Each row is followed by its class.
[ 14.7 -11.3   4.0  -6.1  10.1  15.3  18.9  -2.0   0.7  -1.2  -1.2   3.4
   5.2 -20.4  -7.0   4.5   0.6  -8.6   5.1   2.8  -7.0  -9.8  -1.0   6.4
  -8.5 -11.6   0.1   0.8  -6.8 -11.1  23.6  17.5 -22.4  16.7   2.4   1.2
  -5.6  23.4  10.2 -10.7  -4.3   1.4   8.5   4.0  -7.2   4.0   8.2  -2.4
   1.1   3.3 -17.2  -4.8  20.7   4.1   1.5   2.5   3.2  -7.2   5.5   4.7
  13.1   0.1   2.4  -1.4  -5.0   2.1   4.5   2.8   7.2  -9.3 -18.6   5.7
   5.7  -5.6  -1.0  13.5   3.1   4.3   9.1  -5.9   8.6  -2.1  -9.6   3.8
   5.2  -9.3   7.9  -5.0   2.3  -8.1  -4.4  -7.0   2.3 -20.3  -0.9   2.3
   1.0  11.4  -3.0  -8.7  -3.7   1.6   6.2 -22.5  -3.1  -2.5  -4.7  -6.4
   0.2   8.8   7.1   3.9   3.0 -11.2  21.5  19.2  -2.6   6.5 -15.3   0.1
  14.6  -0.3   7.4  11.5  -1.1   0.1   8.0   1.3   8.8  -1.7   2.9  -0.2]	Rl
[ 13.3  -8.7  10.0   9.1  -3.9  19.7   6.1   5.8   8.2   5.1  25.0  19.4
   6.2 -29.8   0.2   7.1  10.8   9.9  -5.6 -15.8  -6.4  10.2  -4.6 -10.8
 -15.6  -6.3 -36.1  10.3  -7.9  -7.4   1.0  -8.2 -23.2  -7.3  16.5  17.8
  18.7  53.7 -31.7 -13.7  -8.2   8.3  26.7  -1.2   6.7   2.2   6.2   1.6
   6.7   0.4  -2.7  -3.3  18.1  -9.8  -6.6  -1.7   5.1 -12.2   0.4  -2.6
  -3.2  -7.3   2.2  10.9  -4.3  20.2   0.4 -30.1   7.7  -1.3 -11.3   2.0
  -1.4 -22.1  19.5  28.7  17.1  29.2  26.0  12.8  27.1  25.5  -6.1  21.0
  -0.6  -9.0  -0.6  -8.4   4.3   7.3  -7.7 -11.1  12.9 -12.9  -7.7  11.0
   6.7  13.1   8.6   4.4   2.4  22.1  18.5  -7.3 -17.3   2.9 -15.7  -3.0
   7.1  -0.8 -23.6  -6.6   0.2  -8.1   9.4  -3.9 -15.9   4.4 -24.0  14.9
  10.1  10.2  -8.6  29.5 -13.9  -8.7  -5.1   1.9 -21.3   2.7  -5.0 -12.5]	rq
[ 13.0 -11.8   4.9  13.5  -3.6   2.6  -6.2   6.0   1.4  18.0   0.0   6.7
  12.4 -12.5 -13.6   5.6  10.4   1.4  21.3  10.0  -7.1  -5.0  -3.3 -23.1
 -15.9   0.9 -21.9  31.7 -15.8  -1.6  11.2   9.3  15.0   9.6  16.7   3.9
  -2.5  17.8  15.3 -21.9   9.0   5.0  10.2   9.1  -6.2   5.3  -4.9  11.3
  11.9   2.3   9.1  -2.2   1.3  -8.6   2.0   1.4   7.9  -7.8   1.0  21.8
   3.3   9.4  -2.0   9.9  11.1  11.5  -8.8 -23.4  -0.1  -0.5 -13.7  -8.0
   5.5 -11.2  12.0  27.6   1.8 -19.1  17.5  13.2  26.6   8.3  -7.3   7.3
  -0.4  -2.9   4.9 -13.3  -6.1  -3.6  -1.8  -5.6  -4.1 -21.2   1.0  -1.8
   5.9  -1.6   2.6  -6.2  -0.2  25.1  14.4   2.3  -5.5  -1.9  11.1 -14.0
  -6.7  21.1   4.7   0.8   4.2  -4.3  16.4   9.1 -17.5   6.0  -7.9   7.9
  18.1  -0.7   5.3  26.2 -11.2  -6.8   6.1   0.2   5.6  -6.6  -0.3  -1.8]	Rl
[ 13.1 -16.0  -2.5 -12.0   0.7  12.0   1.4   1.7  27.4   4.1  -4.1   4.6
  -3.0 -20.2 -16.0   9.0  -1.5 -13.3  -3.7  15.5  -7.4 -13.9   6.8 -10.6
  -5.9  -7.5   9.7  -1.6  -3.8 -22.6  21.5  20.0  -7.2  12.2   2.5   1.1
 -18.9  -1.7  33.0  -7.7   6.6   8.1   8.0  11.7  -2.1   5.6  13.5   0.6
   3.4   3.7  -9.2 -16.4  20.7   1.2   6.5  -9.6   1.9  -8.8   7.5  15.8
  19.3   9.3   3.0   1.0   0.4  -2.4   1.1   6.0  17.3 -14.9 -16.8   2.5
  19.6  -7.2   1.6  27.3  10.3 -11.1  14.8 -18.9  11.2  -1.6  -9.7   2.6
  16.0  -0.5  -0.8  -5.8   7.5  -9.7   7.0  -1.7  -5.8  -4.0  -0.7  -6.5
   4.8  11.6   6.4 -31.2  -6.6  10.9   3.3   1.6  -3.8  -3.7  14.1  -5.2
   7.0  23.3  11.1   3.5   9.0  -1.7  18.7  25.6  -7.3   6.2 -11.3  -8.5
  30.1 -11.5  16.5   5.8  -3.2  13.0   0.0   1.1  -4.6   5.3   0.9  -9.1]	Rl
[ -1.6 -14.4  16.3  -8.0 -23.8   9.3   6.3  11.1  11.9   1.7  11.0  -5.8
  11.9 -37.3   2.1 -16.0  -5.4 -10.3 -18.1  -8.8  -7.0   3.7  -1.2 -19.5
 -11.5 -19.4  -9.4 -16.9 -11.2 -22.8  24.7   4.6 -54.6  -6.7   6.4   7.6
  -6.2  -3.7 -68.4  14.5 -24.8  24.8   5.9   1.0 -14.0 -18.2  37.6  -3.8
   7.5  -7.9  -3.3   0.0  44.0 -25.7  14.5  -1.9  35.9  -1.1  -4.0 -16.9
   2.3  -6.6  10.1 -13.1  -6.8   6.6  -5.1  22.4  12.3  14.6 -15.5  16.8
  30.5 -18.3  -8.1  35.8   2.5  18.3  12.4   1.6   0.2  17.4  -8.1   1.1
  16.2 -18.3 -10.2 -15.5 -10.6 -14.8   1.6   6.9   7.8  -4.3  -1.4   7.4
  -1.8  29.0   3.7  -3.2 -12.3  17.7   1.3  -7.8 -19.7  15.3  -7.2   5.1
  28.1 -14.0 -19.7   4.1   9.9  -8.6   7.8  23.1  -0.6   7.6 -34.0   0.4
  28.8  -3.8  -1.7   3.9  -0.1   2.3  -2.6  -5.5  31.9  -0.5   3.2 -15.1]	rq
[  7.8  -4.2   9.1   4.3   8.9  11.8  10.2  -6.4  15.4   0.9   2.6 -10.7
   2.0  -1.1  -6.8   0.3   4.0  -2.3   4.4   3.9   0.1  -0.1   0.0   5.7
  -7.6  -2.5  -2.5   5.3  -4.6  -4.5  19.9   6.2 -11.8   1.5   2.6   0.1
  -4.6  17.9  -1.4  -5.8  -9.1  -3.9   4.2   4.8   9.4   8.1  13.7   1.3
  -2.2   6.4 -11.8  -1.7  15.3   8.2   7.5  -4.5  14.4   5.2   0.2   8.6
  12.1  -5.7  -1.1  -1.7  -6.3  -5.8  -3.7  12.8   7.3  -6.1 -13.6   5.3
  -0.8   2.0  -1.7   5.8  -0.1   5.4   3.8  -6.9   1.7  -3.8  -9.2   6.0
   1.9  -6.5   2.6 -10.8  -2.3 -10.2  -9.3   1.2   4.5 -14.2  -5.9   3.0
   4.5  -8.2  -5.4   0.2  14.9   1.7  -1.2 -13.6  -1.1  -6.3  -0.7  -7.9
   5.5  10.7   5.8   3.5  -6.2  -5.6  11.4  11.6 -10.6   3.6 -20.5   1.4
  13.4  -0.2  11.3   8.1   2.1   5.8   7.0  -2.4  12.6  -3.6   5.1   1.5]	Rl
[ 12.3  -8.3  -4.0  -6.7   8.8  12.4   2.7 -11.3  27.5  -1.5   5.8  -3.5
   4.8  -6.7 -19.4  -8.7  -0.4 -12.5  -7.3   1.6   0.3 -19.8   2.8   8.6
  -3.8  15.9   4.9  -3.2   1.2 -23.5  20.9   7.9  -6.5  13.4   1.2   8.3
  -8.4   9.8  -0.8 -16.4 -14.4   3.7   7.1   4.8   1.3   5.9  -2.4  -3.8
  -1.9  -5.4  -5.0  -7.2  16.9   1.7  -8.7  -6.0   5.7  -4.9  -2.7   9.4
  12.0  -5.4  -9.0  -2.6 -15.6  -8.3  13.4  27.9  -8.0  -5.0 -12.0   3.0
  16.9  -5.6  -8.0 -11.1  -8.3  32.7  -2.1 -11.7   0.4  -9.0 -17.3   0.4
  -2.7   8.5   0.0   7.0   2.5  -6.2  -0.6  -1.6   1.3  -6.9   2.1  -1.0
  -2.3   2.8  -0.3 -16.8  -0.1  -1.0 -13.9 -10.9   5.5  -5.3  -3.9 -10.8
   3.7  12.9   3.8   2.3  -1.7  -3.5   5.3  12.1   2.4  -1.3 -12.4 -11.4
   6.9   1.7  -3.3  -7.3  -4.3  10.8  -0.4  -4.4 -10.2   7.5  -3.4  -1.7]	Rl
[ 12.9 -13.7   2.9  -2.7   4.1  11.3  -1.9  -1.4  12.5   2.3   4.9  -9.1
  -4.5 -12.3 -15.8  -0.9   0.0  -6.8  -3.0   5.9   5.0 -21.4   2.5  -4.0
  -2.5   0.0   0.4   8.7   2.8 -18.1  13.7   1.1  -8.5   7.5   3.8   0.8
  -4.6  13.5  -0.6  -8.8  -3.5   2.5   4.1   6.6  -8.1   8.3   3.7   2.5
   3.4   2.1   1.2  -3.5  10.4  -2.0   0.7  -3.2  -4.5  -1.1   3.7   4.8
  22.8   5.4  -3.7   2.9  -4.0   4.3  -2.1  16.7   3.7  -4.6  -8.4   4.8
   9.0  -8.7   6.6   4.4   5.2  21.5   8.3 -14.2   7.1   0.7  -6.3   1.5
   0.9  -3.0  -5.3  -6.8   6.8  -6.5  -8.5  -0.6   9.6  -7.1   9.1   0.5
   0.4  -1.5   0.4  -9.7   3.5   1.5  -7.7 -12.8 -12.8  -6.6   0.0  -9.9
   4.3   7.5   0.6   3.4   2.8  -3.5  11.9  18.0  -1.3   3.8  -7.0  10.7
   8.6  -3.3   7.9   7.6  -1.9  14.0   7.3  -3.7  -5.6   6.2  -1.5  -0.5]	Rl
[ 22.2 -13.4  10.6   6.2   7.2   9.5  -4.6   6.4   2.5   5.0  -0.7   1.3
  -4.0   8.8 -16.3   8.1   5.9   9.8  16.0  12.7   2.2 -11.1  -3.6  -3.0
  -6.1   5.0  -7.9  14.0  -5.1  -1.5   9.0   6.9  -1.9  13.3   9.9   6.4
  -3.0  27.7  10.9 -28.8   0.8   3.4  12.3   3.4  -6.5   7.8   3.6   5.9
   5.0  10.6  -5.1   5.4  11.9   1.5   5.2   0.0   4.9   7.3   4.1  26.2
  20.0   8.1  -6.0   6.9  -1.0   9.3   1.3  -1.2   3.1  -4.7  -8.2  -8.7
  -6.1   0.7   8.2  11.4  11.5   0.9   4.6  -5.0   7.8   3.6  -2.7   1.3
  -1.5   2.1   8.4 -15.1  -1.5 -11.7  -2.8  -9.7   3.7 -12.9  -1.7  -0.1
   7.6   2.8  -8.2   0.5  13.7   0.1  -7.4  -9.3 -11.1  -8.1   0.2  -6.0
  -4.1  18.9   5.7   1.8  -1.8  -1.9  16.6  16.3 -14.8   1.8 -16.9   5.5
  11.8  -2.1   8.8   7.3  -8.3  10.1   8.7  -0.9   5.8  -0.3  -2.0   5.2]	rq
[ 15.4  -1.7   4.6   4.6  10.8  17.9   9.9  -3.7  20.8  10.2  11.5   0.1
  -4.8 -18.1 -13.5  -1.0   8.4 -16.4   1.8  -2.0  -4.7  -3.8   2.0  -7.9
 -12.7  -5.5 -15.0   4.4  -4.7 -19.7  17.1   5.6 -11.0   4.4   6.6  12.9
  -4.4  24.5   4.6 -15.4  -8.3   3.2  11.7   3.6   3.7   1.7   3.8  -4.3
  -2.2  -2.7  -9.1 -11.2  21.8  -0.6  -3.0  -3.0  14.8  -9.2   1.7   7.1
   7.4 -10.8  -2.6  -1.5  -7.6   0.5   6.2  -1.0   8.7 -10.7 -19.8   3.2
  15.9 -13.3  -2.0  19.6   9.5  16.5   8.4 -10.1   4.1  -7.4  -8.2  10.0
   4.8  -0.6  -5.1 -10.9  -2.2  -4.7 -14.5  -1.1   0.9 -24.6  -3.7  -4.7
   6.1   8.6   2.4  -5.6   2.5  19.7   4.1  -2.5  -1.7   1.0   0.1 -12.4
  -7.9  10.0  -9.6   8.8   3.6  -7.7  17.7  15.5 -14.1   3.3 -25.3  -2.6
  17.9  -8.1  -0.6  14.0 -10.1   4.0   2.7  -3.2 -14.4   4.3  -4.8  -4.1]	Rl
[  2.8   0.2   1.6  10.9  -1.4   5.0   7.9   3.9  10.5   7.4   5.3   4.3
   1.4 -11.8   5.4   1.7   3.0  -8.1  -2.5  -2.7 -11.9  16.6  -0.1 -16.0
  -8.3 -26.1  -7.0  -4.5  -7.1  -4.7   4.9   7.4  -6.0  -6.3   5.7   4.1
   3.4  -4.9  -2.5  -1.9   8.6   4.4   2.6   0.8  -2.5  -4.3  12.9  -2.7
   0.5   1.3  -7.6 -11.0  15.5  -6.1   5.1  -2.6  20.8 -13.7  -0.7  -2.7
  -6.9  -1.8   7.6  -4.6  -5.5  -3.7  -1.7 -26.5  10.0   0.3 -16.7   5.5
  15.7 -13.9   0.1  32.1  -0.2 -26.9  17.6  -1.2   4.6   3.9   1.5   8.4
  10.1  -7.4  -0.6  -6.9  -5.2   4.3   1.5   2.5  -5.6  -6.2  -2.7  -1.1
   7.3  21.0  12.2  -8.4  -6.0  19.1  22.5   8.7   1.5   6.4  13.1   1.5
   6.2   1.6  -3.3  -0.8  14.5  -2.5   4.4   6.1 -11.5   5.3  -8.3  -1.3
  19.0 -10.0  -9.7  13.3  -6.3 -12.9   0.2   3.0  -8.3  -2.6   2.0  -6.9]	rq
[  0.5 -12.1   1.4   0.2  21.8  11.4  -8.4   0.6   6.5  14.3   0.7  -1.2
  -9.6 -16.7 -10.9 -10.3   6.0 -13.5 -10.3   1.4 -13.9 -10.5   5.7 -17.2
  -0.6  20.4 -17.2  23.3  12.8 -20.0  25.2  16.5  13.8  -5.5   8.5 -13.0
   1.7   2.8  31.6  -4.5   1.6  -4.7 -22.5   3.6  -9.9  18.1 -11.0  -7.1
  -4.3  -2.8   0.8  -6.0 -21.2   3.8 -19.7  -7.1 -10.1  -2.2   2.5   4.0
   0.2   4.5   4.6  -4.1  10.9 -11.7  -4.6 -13.4   4.0  -5.2 -12.0  -4.1
  12.3  -6.1  18.3   5.7  -8.1  17.3   8.6 -18.7  14.4 -18.6  -8.9  -3.6
  -9.4  -0.4  -0.1  -8.5   4.4  -5.5 -38.8   8.7  -5.8 -34.7  23.3  -6.0
   3.5  -9.7   9.5 -11.5 -10.6  15.7  19.3  -4.0  -2.8 -11.7  15.8 -20.4
 -27.5   9.0  -2.6  11.7  -4.1  -8.8  10.8   9.6   3.5   4.5   7.8  -0.3
   2.6 -18.1  -0.1  28.3  12.1   1.2   3.6  -4.9 -22.8  12.6  -6.8  -4.0]	Rl
